Below are the code and all the weights of a small trained network. Each question names an input and a target symbol and asks about switching units off, where a switched-off unit gives its printed mean instead of its output.

import numpy as np


def w(rows, s, z=0):
    codes = np.array(rows[::2]) - 128.0
    scale = np.full(codes.shape[1], s)
    scale[-1] = z or s
    return codes * scale


def norm(h):
    return h / np.sqrt((h * h).mean(-1, keepdims=True) + 1e-5)


def f(y):
    return np.maximum(y, 0)


def softmax(a):
    e = np.exp(a - a.max(-1, keepdims=True))
    return e / e.sum(-1, keepdims=True)


def log_softmax(a):
    a = a - a.max(-1, keepdims=True)
    return a - np.log(np.exp(a).sum(-1, keepdims=True))


def net(x, mask):
    ids = ['αβγεζηθξπσφψω'.index(c) for c in x.split()]
    T = len(ids)
    res = E[ids] + P[:T]
    r = norm(res)
    for j in range(3):
        rows = slice(3 * j, 3 * j + 3)
        q, k, v = (r @ M[0][rows].T for M in (Q, K, V))
        z = softmax(np.where(np.tri(T) > 0, q @ k.T / 3**0.5, -1e9)) @ v
        o = O[0][rows]
        res = res + np.where(mask[j], z, o[:, -1]) @ o[:, :-1]
    y = f(norm(res) @ A[0][:, :-1].T + A[0][:, -1])
    res = res + np.where(mask[3:11], y, B[0][:, -1]) @ B[0][:, :-1]
    return log_softmax(norm(res)[-1] @ U[:, :-1].T + U[:, -1])


Q, K, V, O, A, B = {}, {}, {}, {}, {}, {}
E = w([
[17,186,146,118,184,133],'α',
[34,128,138,161,165,144],'β',
[87,134,157,153,178,108],'γ',
[95,171,164,155,178,152],'ε',
[83,157,127,125,254,167],'ζ',
[176,159,150,151,107,94],'η',
[81,126,101,86,232,124],'θ',
[138,190,125,81,215,120],'ξ',
[155,69,86,140,180,114],'π',
[106,112,60,54,147,28],'σ',
[201,163,62,13,167,116],'φ',
[168,122,69,205,183,239],'ψ',
[195,202,70,108,92,190],'ω',
],0.0082)
P = w([
[152,47,232,90,73,137],'0',
[209,89,237,81,192,107],'1',
[164,118,157,183,134,89],'2',
[59,92,97,51,162,185],'3',
[251,145,159,148,217,63],'4',
[163,168,99,254,167,58],'5',
],0.0077)
Q[0] = w([
[222,142,133,136,145,116],'h0',
[140,102,169,53,200,157],'h0',
[49,69,105,6,61,224],'h0',
[34,130,145,143,42,147],'h1',
[79,78,126,5,118,227],'h1',
[58,124,101,150,66,212],'h1',
[138,102,84,124,183,94],'h2',
[59,91,136,18,108,246],'h2',
[54,157,42,194,132,113],'h2',
],0.012)
K[0] = w([
[198,164,36,155,150,176],'h0',
[129,124,94,85,58,167],'h0',
[151,66,225,100,104,148],'h0',
[99,111,252,92,167,94],'h1',
[148,51,235,62,54,169],'h1',
[106,111,247,144,143,136],'h1',
[123,134,125,129,135,86],'h2',
[134,75,204,85,93,157],'h2',
[82,147,159,217,110,98],'h2',
],0.014)
V[0] = w([
[78,86,118,98,75,64],'h0',
[226,158,56,39,103,80],'h0',
[166,188,110,121,22,220],'h0',
[145,13,65,107,132,16],'h1',
[213,13,94,204,135,247],'h1',
[169,145,189,136,171,240],'h1',
[199,102,155,96,170,155],'h2',
[36,143,76,1,194,119],'h2',
[140,160,220,113,54,30],'h2',
],0.0093)
O[0] = w([
[120,102,145,38,204,70,69],'h0',
[184,114,31,68,26,61,194],'h0',
[163,148,187,97,23,110,23],'h0',
[149,1,149,91,222,65,175],'h1',
[244,15,181,207,125,232,142],'h1',
[132,153,90,174,83,163,193],'h1',
[148,157,42,182,130,111,255],'h2',
[10,90,95,185,99,142,140],'h2',
[133,219,132,155,211,20,162],'h2',
],0.0082,0.0076)
A[0] = w([
[127,172,120,140,133,81,215],'n0',
[173,154,137,119,1,173,52],'n1',
[98,150,95,143,130,106,85],'n2',
[56,147,161,146,144,186,21],'n3',
[156,86,172,145,131,153,198],'n4',
[84,117,113,87,187,104,78],'n5',
[159,107,95,69,60,113,3],'n6',
[175,100,108,105,148,103,126],'n7',
],0.019,0.0019)
B[0] = w([
[141,155,50,141,111,136,254],'n0',
[126,119,236,197,65,20,208],'n1',
[103,109,54,160,140,119,243],'n2',
[159,111,162,33,57,130,167],'n3',
[135,129,28,86,202,148,194],'n4',
[133,108,186,194,75,116,225],'n5',
[122,118,103,2,44,176,195],'n6',
[114,103,139,30,106,123,223],'n7',
],0.012,0.0087)
U = w([
[45,169,144,90,135,134,157],'α',
[107,161,186,79,168,168,254],'β',
[150,185,174,166,212,103,174],'γ',
[181,229,137,100,155,180,165],'ε',
[107,122,109,116,105,250,122],'ζ',
[224,210,118,91,181,72,43],'η',
[64,49,133,175,115,153,95],'θ',
[127,168,38,185,143,114,144],'ξ',
[214,86,98,109,203,151,155],'π',
[104,108,133,99,172,13,57],'σ',
[130,131,66,22,76,136,33],'φ',
[209,100,121,211,121,187,51],'ψ',
[180,141,166,140,68,81,181],'ω',
],0.013,0.0046)

Each question gives the input, a string of symbols that net reads in full, and the target symbol t.
The units are the heads (3 rows each of Q, K, V and O) and the neurons (one row each of A and B). Each row of codes is followed by its name. A weight is (code - 128) times the scale printed after its matrix; where a second scale follows, it is the last column's (O, A, B and U).
mask holds one flag per unit, heads first, then neurons. A switched-off unit (its flag False) gives its mean, the last column of its rows in O or B, instead of its output. The means were averaged over made-up inputs and are rounded, as every weight is.
A unit's drop is (log p(t) with every unit on - log p(t) with that unit switched off) / (log p(t) with every unit on - log p(t) with every unit switched off).
The circuit of an input: a set's keep is (log p(t) with only the set's units on - log p(t) with every unit switched off) / (log p(t) with every unit on - log p(t) with every unit switched off). Starting from all 11 units, units are removed one at a time, each time the one whose removal leaves the highest keep (on an exact tie, the one counted first), for as long as the keep stays at least 0.8.
units of the circuit, in order: the units of the circuit, biggest drop first
unit that matters most: the unit with the biggest drop
k most important neurons: the k neurons with the biggest drops, biggest first
which heads matter: for each layer, one digit per head in row order, 1 if its drop is at least 0.15 and else 0, layers parted by /
drop when u is switched off: that unit's drop, to one decimal
input γ ξ φ ω θ, target ω: which heads matter	100
input ω ξ ξ ξ φ, target φ: units of the circuit, in order	[h0, n6]
input π ξ ξ ε, target π: which heads matter	010
input φ π γ γ, target φ: units of the circuit, in order	[h0, n6]
input σ ξ β σ ξ, target σ: units of the circuit, in order	[h1]
input φ ω ω ξ ε, target ω: which heads matter	100
input φ ξ ω π ψ, target ω: units of the circuit, in order	[n1, h0]
input ω φ γ, target γ: units of the circuit, in order	[h0, h2]
input θ π ξ σ, target θ: units of the circuit, in order	[n5, h0]
input σ ξ ξ ω ξ, target ω: units of the circuit, in order	[h0, n1]
input π ε ω π θ θ, target θ: units of the circuit, in order	[h2, h1, n5]
input ξ β σ γ ω ζ, target ζ: units of the circuit, in order	[h2, n3, h0]
input θ ξ π ω, target θ: units of the circuit, in order	[h0, n5, n0]
input π ξ ω σ, target π: units of the circuit, in order	[h1]
input ξ φ σ β ξ ψ, target ψ: 2 most important neurons	[n1, n4]
input ξ ξ γ φ, target ξ: which heads matter	001
input σ ψ ξ ω, target σ: drop when h0 is switched off	0.0
input γ ξ π π ξ ω, target ω: drop when n1 is switched off	0.5
input ω ζ ε ξ, target ω: drop when h0 is switched off	0.2
input ω φ ψ η, target ω: unit that matters most	n1
